Here is a tiny trained network, its code and every weight. The questions are about switching its units off for an input and a class, where a switched-off unit gives its printed mean instead of its output.

import numpy as np


def w(rows, s, z=0):
    codes = np.array(rows[::2]) - 128.0
    scale = np.full(codes.shape[1], s)
    scale[-1] = z or s
    return codes * scale


def f(y):
    return y / 2 * (1 + np.tanh(0.7978845608 * (y + 0.044715 * y**3)))


def log_softmax(a):
    a = a - a.max(-1, keepdims=True)
    return a - np.log(np.exp(a).sum(-1, keepdims=True))


def net(x, mask):
    res = np.array(x, float).reshape(1, 3) / 4 @ E
    y = f(res @ A[0][:, :-1].T + A[0][:, -1])
    res = res + np.where(mask, y, B[0][:, -1]) @ B[0][:, :-1]
    return log_softmax(res[-1] @ U[:, :-1].T + U[:, -1])


A, B = {}, {}
E = w([
[137,155,223,74,228,46,121,180],'x0',
[216,170,174,171,231,131,45,189],'x1',
[146,182,148,254,61,11,157,45],'x2',
],0.011)
A[0] = w([
[172,147,110,205,133,60,121,69,172],'n1',
[159,163,187,79,199,151,3,177,232],'n2',
[69,81,78,139,55,169,163,8,253],'n3',
[71,13,43,86,128,199,187,137,191],'n4',
[138,231,133,68,125,190,71,138,125],'n5',
[144,61,59,111,138,188,100,82,92],'n6',
[111,118,255,120,157,93,90,94,229],'n7',
],0.0092,0.0038)
B[0] = w([
[158,155,201,206,75,104,126,110,202],'n1',
[163,134,103,78,149,165,58,149,213],'n2',
[99,62,55,145,90,134,183,10,250],'n3',
[79,90,85,82,167,141,113,109,224],'n4',
[117,74,89,137,119,134,105,144,155],'n5',
[133,88,125,128,153,125,164,101,172],'n6',
[95,154,184,120,142,94,123,180,175],'n7',
],0.014,0.019)
U = w([
[162,250,204,201,89,95,56,185,107],'0',
[168,102,134,225,35,136,139,86,77],'1',
[197,121,125,110,183,174,2,229,251],'2',
[58,134,222,107,93,70,203,161,211],'3',
[94,83,120,114,118,155,138,78,20],'4',
],0.0091,0.0017)

Each question gives the input, the list of numbers given to net, and the class t.
The units are the neurons (one row each of A and B). Each row of codes is followed by its name. A weight is (code - 128) times the scale printed after its matrix; where a second scale follows, it is the last column's (A, B and U).
mask holds one flag per neuron, in row order. A switched-off neuron (its flag False) gives its mean, the last column of its row in B, instead of its output. The means were averaged over made-up inputs and are rounded, as every weight is.
A unit's drop is (log p(t) with every unit on - log p(t) with that unit switched off) / (log p(t) with every unit on - log p(t) with every unit switched off).
The circuit of an input: a set's keep is (log p(t) with only the set's units on - log p(t) with every unit switched off) / (log p(t) with every unit on - log p(t) with every unit switched off). Starting from all 7 units, units are removed one at a time, each time the one whose removal leaves the highest keep (on an exact tie, the one counted first), for as long as the keep stays at least 0.8.
circuit, biggest first: the units of the circuit, biggest drop first
k most important neurons: the k neurons with the biggest drops, biggest first
drop of u: that unit's drop, to one decimal
input [5,6,2], class 2: circuit, biggest first -> [n2]
input [-2,7,2], class 0: 2 most important neurons -> [n4; n1]
input [7,-4,0], class 3: 3 most important neurons -> [n1; n2; n7]
input [3,-3,1], class 3: circuit, biggest first -> [n3; n2]
input [2,-1,6], class 0: circuit, biggest first -> [n3; n4]
input [6,-6,-3], class 3: 2 most important neurons -> [n3; n2]
input [4,3,2], class 0: 2 most important neurons -> [n4; n7]
input [2,1,4], class 0: drop of n3 -> 0.4
input [6,-7,-8], class 2: drop of n3 -> 1.1
input [-2,2,-4], class 2: drop of n3 -> 0.7
input [2,-5,3], class 1: 2 most important neurons -> [n4; n2]
